Each row of numbers belongs to one of the elements below and depends on some of the facts about them. Some rows are named. Which element is each other row?

Facts:
(321) {η=(226) (1329) (1426) (411) (1118) (1169)}
(864) {Θ=(1477) (1084) (1397) (1300)}
(602) {η=(134) (1476) (545) (1251) (227)}
(1516) {η=(330)}
(1233) {η=(226) (86)}
(898) {η=(1426)}
(608) {η=(1202) (1432) (133)}
(1489) {Θ=(1477)}
(404) {η=(798)}
(193) {η=(32)}
(1063) {η=(59), Θ=(1085) (947)}
(107) {Θ=(1218) (1203) (898) (169) (545) (1361) (365)}
(954) {η=(863) (1062)}
(896) {η=(1248)}
(494) {η=(569) (107) (1251) (1726)}
(67) {η=(863) (528) (184) (919) (800) (1508) (1785), Θ=(620) (1087) (1075) (697) (169) (234) (912)}
(577) {Θ=(629) (431) (531) (766)}
(1760) {η=(560), Θ=(1477) (1329) (49) (187) (86)}
(238) {η=(1062) (1639) (560) (1071)}
(1664) {η=(1218) (59) (697)}
(1185) {η=(1696) (227) (1433)}
(376) {η=(612) (1168), Θ=(188) (697) (27) (234)}
(764) {η=(1288) (112) (611), Θ=(1397) (569) (330) (954)}
(1195) {Θ=(947) (236) (1570) (1300)}
(1173) {η=(611), Θ=(112) (494) (1024) (1014)}
(1751) {η=(1202) (1489)}
(365) {η=(1476)}
(1237) {Θ=(236) (1570) (1169) (1822) (1751) (1785)}
(1328) {Θ=(1397) (222) (1550)}
(1304) {η=(958) (912), Θ=(1570) (1755) (1071) (1309) (837)}
(995) {η=(1328) (1607) (547)}
(1433) {Θ=(1218) (1570) (611) (1014) (1755) (1582)}
(838) {η=(1288) (8) (1607), Θ=(916) (169)}
(1016) {η=(1251), Θ=(1087) (1075) (1696) (1031) (1308) (1014)}
(1432) {Θ=(1157) (330) (169) (187) (1222)}
(803) {η=(625), Θ=(1696) (1772) (1168) (1485) (32)}
(1361) {η=(646) (1091) (1726) (766)}
(612) {Θ=(916) (1751)}
(1552) {Θ=(1378) (1308)}
(1588) {η=(226), Θ=(947) (176) (1785)}
(121) {η=(1504), Θ=(896)}
(1157) {η=(330)}
(1031) {η=(1169) (798)}
(49) {η=(1687) (1130) (800)}
(701) {η=(1118) (560) (1537)}
(982) {Θ=(112) (1516) (86) (365) (896)}
(1000) {η=(863), Θ=(680) (1157) (1308) (896) (1785)}
(1375) {η=(226) (680) (611) (844), Θ=(27)}
(1414) {η=(1061) (1755) (133)}
(722) {η=(1087) (689) (547)}
(1384) {Θ=(1378) (298) (1550)}
(222) {η=(1084) (919) (1041) (1432)}
(1570) {η=(982)}
(528) {Θ=(1710) (236) (1169)}
(56) {η=(1062), Θ=(1233)}
(1309) {η=(1502)}
(1477) {η=(1202)}
(547) {Θ=(1707) (620) (321) (919) (1361) (32)}
(1397) {η=(528) (680) (1195)}
(1044) {Θ=(620) (1084) (8) (1157) (236) (1168)}
(1378) {η=(1696) (958)}
(1492) {Θ=(375) (411) (611) (1607) (1822) (404)}
(1118) {Θ=(629) (1710) (1233)}
(971) {η=(1281) (1195), Θ=(1185) (947) (1476) (446) (1041) (1430) (234)}
(1665) {Θ=(112) (947) (1793) (689) (187) (227)}
(1582) {η=(629) (446) (560)}
(511) {η=(1710) (1251)}
(1085) {η=(134) (446)}
(1360) {η=(569) (1041) (187)}
(191) {η=(1707) (411) (982)}
(188) {η=(226) (1237) (133)}
(1333) {η=(569) (1607) (912)}
(863) {Θ=(193) (101) (1085) (134) (1281) (1793) (625) (1071) (1751)}
(234) {η=(331) (1332)}
(1203) {η=(1281) (958) (1014) (1485)}
(27) {η=(528)}
(431) {η=(1084)}
(1793) {η=(1537)}
(1687) {Θ=(1360) (176) (1822)}
(1024) {η=(1492) (837)}
(1426) {Θ=(1607) (187) (176)}
(1543) {Θ=(1031) (232) (1508)}
(331) {Θ=(1360) (947) (1780)}
(1772) {η=(1218) (1384) (925) (982)}
(798) {Θ=(1477)}
(1075) {η=(1041) (829)}
(1430) {η=(766)}
(1762) {η=(134), Θ=(1476) (1793) (1061) (1726) (1785)}
(232) {η=(625) (560)}
(236) {η=(1639) (32)}
(1300) {η=(1202) (375) (547) (1332)}
(646) {Θ=(330) (431) (1596) (49) (1755)}
(620) {η=(766) (1248)}
(1029) {Θ=(238) (898) (330) (27) (1308) (625)}
(916) {η=(612)}

Named rows:
[-16   3   1   1 -13   2  14  13  -7 -15  -5   5   4  -4 -15   1   8  -3
   3  -4  11   8  20  22   5  -8   6  17] -> (1329)
[-22   2   0   1 -16  15  16   7   2 -35  -5  24   2  -1 -19  -8   9   9
   0  -3   8  16   7  17  11 -11  -9   0] -> (1430)
[  0  -4  -1  -3  -3   2  25  -1  -6  -5 -13   1   4  -7 -11   9   6   3
 -12   6  -8  19   5  19   5  -6  11  18] -> (1328)
[ -2  -4  -8 -13  -2  -4  18  19  -4   8 -15   2  -2  13 -18   0  15   5
 -19  -3 -14  30  -6  32 -13   3  -3  25] -> (1118)
[-25 -10   7   8 -16  14  20   5  -4 -16  -9  19   2  17 -23  17   5  -1
   3  -7   9  15  13  23   8  -3   3  -2] -> (236)
[ -1   0  -6 -10  -3  -1  18   8  -4   4 -11   3   3   2 -17   4  13   5
 -14   0  -6  25   2  26  -2  -5   3  18] -> (577)
[-21   0  10   1 -21   6  24   4  -2 -22  -8  12  10   7 -24   0   5   5
   2  -7  14  15  13  21   2 -13   5   5] -> (1793)
[-15  -8  12  -5 -18  -1  32   2  16 -21  -8  14 -13   3 -29  -1   9   2
  11  -3  16  11  21  22   1  -7   2   5] -> (602)
[-24   4  12   3 -20  10  22   3  -4 -19  -6  11   5   8 -27   4   9   3
   6  -4   6  15  12  25   7 -14   3   8] -> (1772)
[-14   8   1   1 -14   8  13   4  -8 -11  -5   2   3  -2 -20   1   6   1
   6   1   6  13  16  24   7 -17   2  23] -> (330)
[-22   8  11   0 -21   8  23   1  -4 -21 -10  14   9   9 -28   1  12   0
   9  -3   6  13  11  26   6 -14   5   7] -> (1516)
[-16 -11   3  -6  -3  12  31 -17  -6  -4 -16  10   8  18 -22  15   6   9
  -6   4   0  28   5  26  10 -11  10   2] -> (1304)
[  0  -5  -8 -16   2   1  13  -9  -1   6  -8   4   5  -3 -17   4   4   9
  -8   5   8  13  15  22   8 -23  10  14] -> (107)
[  4   1  -7 -17  -2  -5  14  -8  -5   8  -4   6  10  -4 -13  -2   6  12
 -12   2   9  15  16  23   7 -27  13  12] -> (1432)
[ -3  -3  -8 -10  -1   1  17  -3  -6   2 -15   4   7   4 -12   3  11   6
 -14   0   9  23  12  23   3  -9   9  11] -> (1492)
[-21   4  11  -1 -20   3  20   7  -1 -19  -1  15   4   4 -26   2  10   2
   5  -4   9  13  13  24   4 -15   4   3] -> (49)
[-22  -9   7  -1 -25   4  25   9  -1 -26 -13  19  11   9 -29   5  -8   9
   1  -8  13   5  12  23  -4 -10   4  10] -> (1582)

Which element is each row?
No name comes twice in this set of rows, the named rows included.
[-11  -7   0 -24  -3   4  17 -20  -5   4   0  13   8  10 -26   3   2  19
  -5   6  12  22  10  31  14 -35  11   3] => (838)
[ -8  -4   3  -1 -10   8  40  -6  -1 -18 -10  -6  11   0 -18   3  13  12
 -20  -7  17  41   5  16   8 -11  13  -4] => (1063)
[-23   2  15   0 -18   8  21   9   0 -20   0  11   4   2 -27  11  10  -2
   4   1   1  13   9  21   9 -10   7   2] => (1397)
[  0  -4  -7   1  -6   3  32   0  -6 -12 -12 -12   9  -6  -8   2  14   7
 -22  -9  19  38  11  14   5  -5  14   6] => (331)
[-12   3  -2  11 -15   8  16   6  -4 -14 -16   6  10   1 -13   5  12  -7
   4  -9  17  11  22  16   6  -5   7  10] => (1785)
[-14   0   2   6 -14   9  15   8  -4 -12  -2   2   1  -6 -17   3   1   1
   5  -3   9  12  19  18   7 -13   4  21] => (697)
[-12  13   6  -1 -17  10  16   0   6 -28 -24  29  17   3 -19 -10  19   1
   6  -2   4   2   9  13   7 -10  -2  -3] => (896)
[  2 -16   9 -13  -3   4  41 -14  21  -8 -22  11  -4  -1 -25   2   6   8
   1   8  -3  11   9  12   8 -12   7   1] => (1016)
[-11   8   1   3 -13   3  14   9  -4 -14 -13   5  10  -3 -15  -1  13  -4
   5  -6  14   8  21  18   4  -9   7  16] => (112)
[-13   1  -1 -16   2 -15  22  -8 -16 -22   0   8   7 -21  -5  22  10  -2
 -17  21  -6  16   6  33   1   6  26  11] => (798)

Now the same elements, written a new way:
Some elements and their rows:
[ -5  12   3 -21  10  18 -15  -4 -10  -8  10 -13 -10   5   7   8  21  11
  14 -11  16  21  -2  -5  -9  -7 -11   6   9   9  -3] -> (184)
[ -6  12   2 -23  10  17 -13  -5  -9  -7  10 -12  -9   5   7   8  21  11
  13 -12  18  20  -3  -6  -8  -7 -11   2  11  10  -1] -> (1508)
[ -3  12   2  -7  12   6 -15  -9 -11   0   9 -15  -5  11   4  14  19  12
  16 -15  19  20  -1  -6 -14  -8  -5   7   6   9  -5] -> (49)
[-10  19   0 -17  -8  21  -5  -4  -4  -6  14 -20 -12  13   3  11  14  10
  19  -5  14  26   9   3  -3  -9  -6   1   9  13   4] -> (1091)
[ -6  15  -3 -25  -9  23  -4 -13 -12  -5  15  -7 -14   2   6  16  18  10
  19  -9  12  21  -3   1 -11 -10  -9  -1  14  11  -4] -> (1537)
[ -9  22  -4 -15  -6  14  -4  -8 -20  -5  16 -15 -17   4   0  10  23  10
  20  -7  11  19   1   3  -7 -16 -10   1  13  14   0] -> (925)
[  6  35   4   1 -22  23 -17 -22  12  22  10  -5 -21   2  -3  16  28  -7
  10 -31  12   1  -9 -14  -3 -15   5   1  12  30   9] -> (798)
[  6  24   7   1  -3   9   1  -6  -4  -4  29  -4   6   4   4  11  20  -2
  20  11  -1  17   2  -1   3  -8  -4   7  12  21 -11] -> (1665)
[ -7  15  -3 -16  -6  18  -7  -9 -15  -8  18 -12 -14  13   5   9  16   9
  16  -7  12  19  -1  -4  -8 -14  -7  -1  10  13  -1] -> (1502)
[ -5  25 -16 -12  -1  13   9  -5 -11  -3  15 -16 -15  -1  14  13  27   4
   4  -8   8  17   2  -7   6 -19  -3 -13  16  23  -2] -> (1384)
[ -5   7   0 -19   7  14 -10 -10 -11   0   9 -14  -5   8   6  17  16  12
  12 -13  18  22  -3  -6 -14 -10  -4   4   7  11  -7] -> (954)
[-10  14  -9 -21   0  13  -6  -5 -20  -1   7 -14  -1   8  -3  20  23  16
  12 -12  12  17   2   1  -6  -7   1  12  19   6  -2] -> (188)
[ -7  10  -4 -18  -6  25 -11  -7  -8 -12  11  -9 -10   8  -1   3  13  10
  14  -8   9  16   1   2  -3  -6  -7  -3  23   4   3] -> (1202)
[ -4   8  -9  -9  -4  16   4  -8  -5   1  11  -4 -11   2  12  21  16   6
   7  -7  12  20   0  -5  -8 -13   1   0   9  20  -8] -> (803)
[-10  20  -4 -17  -6  15  -4 -10 -21  -4  12 -12 -17   3   2  14  24  12
  17 -10  12  18   0   5  -7 -13 -10   3  15  14   1] -> (1707)
[-10  21  -7  -8  -3   5  -5  -9 -25   3  16 -15 -11  12   0  15  23  15
  17  -6  13  18   4   0 -11 -17  -5   2  10  14  -1] -> (1664)
[ -8  10 -10 -22   1  20  -1   3 -20  -4  14 -14   3  16  -7  15  13  10
   9  -8   6  17   2  -4   2  -9   7  12  15   3  -1] -> (234)

Rows to name:
No name comes twice in this set of rows, the named rows included.
[ -1  21   4 -20   4   6  -2   6  -9   3  23   0   7   9   4  15  34   7
   7   8   4  16   5 -13  10  -5   4  20  12  22  -8] => (971)
[ -8  13   0 -15   1  19 -11  -5  -8  -6  10 -16 -10   9   3   8  16  12
  14  -5  15  22   5  -1  -5  -7  -8   6  16   8   2] => (829)
[ -6  11   1  -7  -6  11  -7  -8 -14  -4  18  -3 -13  11   6   7  17  15
  17   2  14  20   3   4 -12 -14 -11   7   9  15  -4] => (1822)
[ -7  16 -16 -14  13  19  14   5 -14 -12  17 -18  -8   2   7  17  20  -6
  -2 -13   3  21   0 -13  10 -13  12  -8  13  21  -3] => (1029)
[ -7  20 -25 -16   8  20   1  -8 -17 -10  11 -26 -11   2  19  12  21   6
   3   5  10  24   2 -18  -8 -11   1 -16  15  10  -1] => (1308)
[  0  12   2   4  -4  13   1  -7  -5  -8  18  -2 -13   7   7   8  16   4
  17  -1   8  19  -1   3  -3 -14  -7   0  11  24  -6] => (1492)
[  8  23   5  11 -13  15 -11 -20  10  13  14  -9  -9   2  -1  26  17  -8
  20 -21  10  13 -10  -7 -13  -8   5   1   5  24  -9] => (1760)
[ -8   2   4 -18 -13  -2  16  -7   9  -6  15 -12 -19  14  14  19  27  15
  15 -33  12  16  -9  15  11 -14 -11 -23  33  32 -25] => (1118)
[-12  14  -7  -8  -2  12  -2  -3 -14  -2  10 -16 -11  16   3  15  12  13
  13  -6  18  26  10   1  -5 -12   0  10   3  13   5] => (620)
[ -1  19  12  -5  -8   6  -6  -9 -10  -7  25 -10   1  11  -1  10  18   8
  30   9   5  19   1   5  -7  -8 -10   3  13  12 -12] => (176)
[  3  20  15   8  -7   9   1  -9  -3  -9  20  -4  -5  -5  -1  18  25  -3
  30  -5  -1  17  -3  13  -1  -1  -8   1  19  25 -13] => (1426)
[ -6  14  -8  -1   4   9  -2   0  -6  -3   9  -7  -8  13   3  21  27   5
   5 -14  10  15  -1  -8   0  -5  11   4  18  21  -6] => (764)
[ -2   9   5 -17   7  19  -7  -2  -1  -6  12   2 -10  -4  12   9  18   3
   5  -6  13  19   2  -2   1  -8  -9   7   7  21  -2] => (863)

